Here is a tiny trained network, its code and every weight. The questions are about switching its units off for an input and a target symbol, where a switched-off unit gives its printed mean instead of its output.

import numpy as np


def w(rows, s, z=0):
    codes = np.array(rows[::2]) - 128.0
    scale = np.full(codes.shape[1], s)
    scale[-1] = z or s
    return codes * scale


def f(y):
    return np.maximum(y, 0)


def softmax(a):
    e = np.exp(a - a.max(-1, keepdims=True))
    return e / e.sum(-1, keepdims=True)


def log_softmax(a):
    a = a - a.max(-1, keepdims=True)
    return a - np.log(np.exp(a).sum(-1, keepdims=True))


def net(x, mask):
    ids = ['ΓΛΨβδηθπστω'.index(c) for c in x.split()]
    T = len(ids)
    res = E[ids] + P[:T]
    r = res
    for j in range(2):
        rows = slice(3 * j, 3 * j + 3)
        q, k, v = (r @ M[0][rows].T for M in (Q, K, V))
        z = softmax(np.where(np.tri(T) > 0, q @ k.T / 3**0.5, -1e9)) @ v
        o = O[0][rows]
        res = res + np.where(mask[j], z, o[:, -1]) @ o[:, :-1]
    y = f(res @ A[0][:, :-1].T + A[0][:, -1])
    res = res + np.where(mask[2:6], y, B[0][:, -1]) @ B[0][:, :-1]
    return log_softmax(res[-1] @ U[:, :-1].T + U[:, -1])


Q, K, V, O, A, B = {}, {}, {}, {}, {}, {}
E = w([
[71,185,167,81,69,171,155],'Γ',
[49,247,137,54,133,188,107],'Λ',
[104,150,115,137,106,203,132],'Ψ',
[122,149,92,32,67,97,188],'β',
[142,126,90,45,106,169,133],'δ',
[155,80,109,126,94,203,143],'η',
[142,91,129,76,101,226,97],'θ',
[168,112,47,161,114,178,194],'π',
[118,19,33,97,175,144,120],'σ',
[160,156,173,126,27,205,210],'τ',
[43,207,77,138,195,195,144],'ω',
],0.015)
P = w([
[60,82,82,94,87,203,193],'0',
[124,141,79,88,75,141,102],'1',
[85,95,141,80,125,159,180],'2',
[141,148,79,104,88,121,77],'3',
[103,100,159,93,154,147,181],'4',
[152,158,89,115,91,101,57],'5',
[115,103,177,102,173,136,177],'6',
[157,162,95,126,93,87,34],'7',
[122,104,200,109,192,128,171],'8',
[153,165,97,134,80,64,1],'9',
[90,107,170,88,150,146,180],'10',
],0.016)
Q[0] = w([
[150,161,94,100,41,78,30],'head 0',
[89,111,182,132,152,49,133],'head 0',
[102,110,123,68,150,171,182],'head 0',
[158,155,37,143,43,117,4],'head 1',
[148,116,184,140,114,59,88],'head 1',
[150,179,107,165,98,125,113],'head 1',
],0.017)
K[0] = w([
[253,154,181,162,197,121,99],'head 0',
[33,128,112,170,138,120,63],'head 0',
[80,97,71,120,114,247,179],'head 0',
[181,160,163,205,228,58,93],'head 1',
[222,157,206,101,72,107,112],'head 1',
[159,98,155,119,189,76,82],'head 1',
],0.015)
V[0] = w([
[73,255,163,108,135,125,135],'head 0',
[98,107,120,214,170,170,84],'head 0',
[117,111,142,81,180,140,68],'head 0',
[77,172,120,163,148,155,127],'head 1',
[108,115,55,139,201,103,136],'head 1',
[112,167,143,225,115,132,180],'head 1',
],0.017)
O[0] = w([
[117,9,130,78,91,126,103,53],'head 0',
[97,116,140,157,128,189,190,42],'head 0',
[179,87,75,100,202,190,125,6],'head 0',
[95,123,86,105,178,107,152,255],'head 1',
[31,70,79,218,85,148,99,190],'head 1',
[137,164,81,157,188,64,145,55],'head 1',
],0.016,0.0063)
A[0] = w([
[151,177,99,142,58,96,1,8],'neuron 0',
[159,244,136,136,118,110,120,157],'neuron 1',
[252,178,65,47,155,115,134,1],'neuron 2',
[151,126,97,58,75,104,93,154],'neuron 3',
],0.0098,0.0085)
B[0] = w([
[170,76,110,147,146,119,245,233],'neuron 0',
[179,33,65,117,150,135,100,254],'neuron 1',
[35,125,148,193,179,214,130,173],'neuron 2',
[132,156,189,188,179,115,84,225],'neuron 3',
],0.011,0.017)
U = w([
[141,97,80,79,167,207,171,98],'Γ',
[133,84,148,156,144,75,163,102],'Λ',
[99,67,103,98,137,116,79,112],'Ψ',
[61,141,158,164,150,85,100,138],'β',
[65,138,56,188,114,50,23,160],'δ',
[140,173,112,105,66,125,15,246],'η',
[101,100,117,173,211,140,143,61],'θ',
[86,164,121,72,174,126,254,166],'π',
[93,140,91,164,152,188,119,95],'σ',
[77,50,102,125,114,172,159,96],'τ',
[183,87,26,75,142,148,149,110],'ω',
],0.0053,0.014)

Each question gives the input, a string of symbols that net reads in full, and the target symbol t.
The units are the heads (3 rows each of Q, K, V and O) and the neurons (one row each of A and B). Each row of codes is followed by its name. A weight is (code - 128) times the scale printed after its matrix; where a second scale follows, it is the last column's (O, A, B and U).
mask holds one flag per unit, heads first, then neurons. A switched-off unit (its flag False) gives its mean, the last column of its rows in O or B, instead of its output. The means were averaged over made-up inputs and are rounded, as every weight is.
A unit's drop is (log p(t) with every unit on - log p(t) with that unit switched off) / (log p(t) with every unit on - log p(t) with every unit switched off).
The circuit of an input: a set's keep is (log p(t) with only the set's units on - log p(t) with every unit switched off) / (log p(t) with every unit on - log p(t) with every unit switched off). Starting from all 6 units, units are removed one at a time, each time the one whose removal leaves the highest keep (on an exact tie, the one counted first), for as long as the keep stays at least 0.8.
circuit, biggest first: the units of the circuit, biggest drop first
most important unit: the unit with the biggest drop
top k neurons: the k neurons with the biggest drops, biggest first
heads that matter: for each layer, one digit per head in row order, 1 if its drop is at least 0.15 and else 0, layers parted by /
input ω Γ σ σ π, target τ: heads that matter : 10
input π Ψ δ Ψ, target θ: heads that matter : 11
input η δ Λ Ψ Ψ, target ω: top 3 neurons : (neuron 1; neuron 3; neuron 2)
input π Ψ θ δ σ σ, target τ: circuit, biggest first : (head 1)
input Γ ω η Ψ π, target β: heads that matter : 11
input ω τ η σ η, target τ: heads that matter : 10
input σ Ψ β Λ π Λ, target ω: heads that matter : 10
input Ψ Ψ Ψ Γ τ Γ, target Λ: heads that matter : 10
input Ψ π Λ Ψ β δ τ δ, target Λ: top 2 neurons : (neuron 0; neuron 3)
input β Ψ π δ π ω Ψ Ψ σ, target Λ: heads that matter : 11
input δ τ π, target η: circuit, biggest first : (head 1; neuron 0)
input τ Ψ σ, target θ: circuit, biggest first : (head 1; neuron 2)
input δ δ δ ω Ψ Λ Ψ Ψ Λ Ψ τ, target η: circuit, biggest first : (neuron 0; head 1)
input ω ω δ δ Ψ β, target θ: circuit, biggest first : (head 0; neuron 2; neuron 3; neuron 0)
input Γ β δ π η ω Γ, target β: top 2 neurons : (neuron 3; neuron 2)
input Λ σ δ β τ δ π π σ θ δ, target Ψ: circuit, biggest first : (head 0; neuron 3)
input ω Γ π Λ δ Ψ π Ψ δ, target τ: circuit, biggest first : (head 0)
input Ψ σ δ β η τ β Λ, target Λ: circuit, biggest first : (neuron 0; head 0)
input π Λ δ δ ω, target δ: top 2 neurons : (neuron 0; neuron 1)
input τ δ σ θ Λ Λ, target σ: circuit, biggest first : (head 0; neuron 2; head 1; neuron 0)
input Γ δ Ψ π Ψ, target β: top 3 neurons : (neuron 3; neuron 2; neuron 1)
input π π π δ ω π Ψ Γ, target ω: most important unit : neuron 1
input τ δ Ψ η Ψ Ψ Ψ Ψ Ψ, target θ: heads that matter : 01
input π Γ Ψ Ψ θ, target δ: heads that matter : 11
input Ψ Ψ Ψ π Ψ τ θ π, target Λ: circuit, biggest first : (neuron 0; head 0; head 1)
input τ η δ π π, target θ: circuit, biggest first : (neuron 2; head 1)
